Here is a tiny trained network, its code and every weight. The questions are about switching its units off for an input and a target symbol, where a switched-off unit gives its printed mean instead of its output.

import numpy as np


def w(rows, s, z=0):
    codes = np.array(rows[::2]) - 128.0
    scale = np.full(codes.shape[1], s)
    scale[-1] = z or s
    return codes * scale


def norm(h):
    return h / np.sqrt((h * h).mean(-1, keepdims=True) + 1e-5)


def f(y):
    return y / 2 * (1 + np.tanh(0.7978845608 * (y + 0.044715 * y**3)))


def softmax(a):
    e = np.exp(a - a.max(-1, keepdims=True))
    return e / e.sum(-1, keepdims=True)


def log_softmax(a):
    a = a - a.max(-1, keepdims=True)
    return a - np.log(np.exp(a).sum(-1, keepdims=True))


def net(x, mask):
    ids = ['βγδζηθλπσφ'.index(c) for c in x.split()]
    T = len(ids)
    res = E[ids] + P[:T]
    u = 0
    for l in range(2):
        r = norm(res)
        for j in range(3):
            rows = slice(2 * j, 2 * j + 2)
            q, k, v = (r @ M[l][rows].T for M in (Q, K, V))
            z = softmax(np.where(np.tri(T) > 0, q @ k.T / 2**0.5, -1e9)) @ v
            o = O[l][rows]
            res = res + np.where(mask[u + j], z, o[:, -1]) @ o[:, :-1]
        u += 3
        y = f(norm(res) @ A[l][:, :-1].T + A[l][:, -1])
        res = res + np.where(mask[u : u + 8], y, B[l][:, -1]) @ B[l][:, :-1]
        u += 8
    return log_softmax(norm(res)[-1] @ U[:, :-1].T + U[:, -1])


Q, K, V, O, A, B = {}, {}, {}, {}, {}, {}
E = w([
[157,146,171,197],'β',
[172,182,106,128],'γ',
[116,146,113,63],'δ',
[186,51,180,249],'ζ',
[92,86,112,219],'η',
[79,120,143,161],'θ',
[104,118,158,137],'λ',
[156,147,174,198],'π',
[233,137,138,73],'σ',
[171,193,122,122],'φ',
],0.016)
P = w([
[8,101,16,58],'0',
[86,22,3,95],'1',
[81,60,12,78],'2',
[44,155,131,165],'3',
[41,178,137,141],'4',
[51,157,163,101],'5',
[36,169,168,97],'6',
[22,166,177,82],'7',
[23,171,184,63],'8',
],0.0039)
Q[0] = w([
[138,32,54,126],'L0H0',
[188,104,181,187],'L0H0',
[206,73,81,141],'L0H1',
[222,83,204,92],'L0H1',
[86,144,74,45],'L0H2',
[2,129,107,178],'L0H2',
],0.0091)
K[0] = w([
[114,93,126,77],'L0H0',
[95,35,123,220],'L0H0',
[191,120,49,154],'L0H1',
[254,168,134,165],'L0H1',
[84,226,139,29],'L0H2',
[3,182,235,191],'L0H2',
],0.0079)
V[0] = w([
[79,79,142,158],'L0H0',
[165,45,156,157],'L0H0',
[186,58,131,186],'L0H1',
[90,108,209,193],'L0H1',
[114,255,132,119],'L0H2',
[133,39,85,198],'L0H2',
],0.0068)
O[0] = w([
[159,98,2,102,202],'L0H0',
[85,91,72,97,132],'L0H0',
[122,117,189,126,103],'L0H1',
[112,91,153,107,253],'L0H1',
[69,72,138,162,120],'L0H2',
[117,219,141,80,170],'L0H2',
],0.008,0.0045)
A[0] = w([
[98,90,48,145,126],'L0N0',
[185,42,140,190,206],'L0N1',
[116,176,234,145,155],'L0N2',
[152,86,85,193,101],'L0N3',
[79,164,145,95,126],'L0N4',
[205,182,127,94,3],'L0N5',
[127,128,96,38,89],'L0N6',
[150,247,90,130,162],'L0N7',
],0.011,0.0037)
B[0] = w([
[155,149,167,136,199],'L0N0',
[153,188,1,154,172],'L0N1',
[153,118,124,196,254],'L0N2',
[75,184,105,94,144],'L0N3',
[187,127,144,144,183],'L0N4',
[120,133,106,49,147],'L0N5',
[135,99,113,173,157],'L0N6',
[99,100,43,188,208],'L0N7',
],0.0099,0.0054)
Q[1] = w([
[187,132,132,138],'L1H0',
[79,149,155,149],'L1H0',
[189,133,156,89],'L1H1',
[133,9,122,188],'L1H1',
[191,179,195,94],'L1H2',
[117,215,161,73],'L1H2',
],0.011)
K[1] = w([
[170,90,160,72],'L1H0',
[165,163,98,68],'L1H0',
[120,154,120,18],'L1H1',
[93,108,199,248],'L1H1',
[136,155,95,75],'L1H2',
[156,88,68,41],'L1H2',
],0.011)
V[1] = w([
[151,101,149,210],'L1H0',
[184,245,64,103],'L1H0',
[234,18,90,160],'L1H1',
[80,69,116,153],'L1H1',
[186,113,144,151],'L1H2',
[215,2,145,80],'L1H2',
],0.0062)
O[1] = w([
[52,120,153,94,235],'L1H0',
[213,16,144,50,108],'L1H0',
[114,60,137,78,254],'L1H1',
[141,131,201,109,218],'L1H1',
[86,121,148,87,154],'L1H2',
[99,2,125,242,82],'L1H2',
],0.0072,0.0036)
A[1] = w([
[145,157,207,103,193],'L1N0',
[119,52,83,165,155],'L1N1',
[31,153,53,223,28],'L1N2',
[244,119,182,82,174],'L1N3',
[184,157,181,176,137],'L1N4',
[135,253,145,138,196],'L1N5',
[144,155,50,129,143],'L1N6',
[57,177,83,101,5],'L1N7',
],0.0079,0.0034)
B[1] = w([
[43,145,141,114,191],'L1N0',
[158,254,166,166,212],'L1N1',
[195,115,37,15,252],'L1N2',
[192,96,253,135,144],'L1N3',
[88,206,95,242,159],'L1N4',
[97,61,192,142,203],'L1N5',
[65,205,108,127,200],'L1N6',
[242,140,126,61,125],'L1N7',
],0.0053,0.0039)
U = w([
[217,72,169,156,65],'β',
[156,161,156,206,49],'γ',
[222,56,141,84,142],'δ',
[57,9,117,150,86],'ζ',
[170,144,150,50,158],'η',
[117,140,45,138,255],'θ',
[100,106,160,52,77],'λ',
[168,166,114,206,125],'π',
[107,119,143,49,125],'σ',
[110,252,196,86,104],'φ',
],0.016,0.0077)

Each question gives the input, a string of symbols that net reads in full, and the target symbol t.
The units are the heads (2 rows each of Q, K, V and O) and the neurons (one row each of A and B). Each row of codes is followed by its name. A weight is (code - 128) times the scale printed after its matrix; where a second scale follows, it is the last column's (O, A, B and U).
mask holds one flag per unit, layer by layer, with each layer's heads first. A switched-off unit (its flag False) gives its mean, the last column of its rows in O or B, instead of its output. The means were averaged over made-up inputs and are rounded, as every weight is.
A unit's drop is (log p(t) with every unit on - log p(t) with that unit switched off) / (log p(t) with every unit on - log p(t) with every unit switched off).
unit that matters most: the unit with the biggest drop
top k neurons: the k neurons with the biggest drops, biggest first
k most important neurons of layer l: the k neurons of layer l with the biggest drops, biggest first
drop of u: that unit's drop, to one decimal
input β π λ δ λ β λ γ λ, target ζ: unit that matters most -> L0H2
input θ θ λ, target φ: 3 most important neurons of layer 0 -> L0N1, L0N2, L0N6
input β λ θ β λ π δ, target ζ: 2 most important neurons of layer 0 -> L0N1, L0N3
input η λ β π σ φ φ, target π: top 2 neurons -> L0N2, L0N7
input β θ λ, target σ: 3 most important neurons of layer 0 -> L0N6, L0N2, L0N7
input γ λ λ, target π: top 2 neurons -> L0N7, L1N1
input λ λ θ, target ζ: 3 most important neurons of layer 0 -> L0N6, L0N1, L0N0
input η λ θ, target η: 3 most important neurons of layer 0 -> L0N0, L0N2, L0N1
input η ζ θ, target η: top 2 neurons -> L0N0, L0N2
input θ θ θ δ, target φ: top 2 neurons -> L0N7, L0N1
input θ θ γ λ, target φ: 3 most important neurons of layer 0 -> L0N7, L0N1, L0N6
input λ γ δ, target ζ: 2 most important neurons of layer 0 -> L0N6, L0N1
input φ φ λ, target γ: top 2 neurons -> L0N2, L1N4
input λ π λ λ θ, target ζ: top 2 neurons -> L0N1, L0N7
input σ θ θ, target β: unit that matters most -> L1H0
input γ θ λ, target π: top 3 neurons -> L0N2, L0N4, L0N7
input φ λ λ π θ λ φ, target π: 2 most important neurons of layer 1 -> L1N1, L1N0
input θ λ δ, target φ: 3 most important neurons of layer 0 -> L0N6, L0N1, L0N0
input γ π λ η η σ π λ γ, target π: top 2 neurons -> L0N2, L1N1
input π η λ, target λ: unit that matters most -> L0N6
input π λ η φ φ θ λ λ λ, target ζ: 3 most important neurons of layer 0 -> L0N0, L0N2, L0N3
input λ π θ λ σ θ λ φ, target θ: 2 most important neurons of layer 0 -> L0N7, L0N5
input ζ λ λ, target δ: drop of L0N7 -> 0.0
input σ λ λ, target β: drop of L0N4 -> 0.2
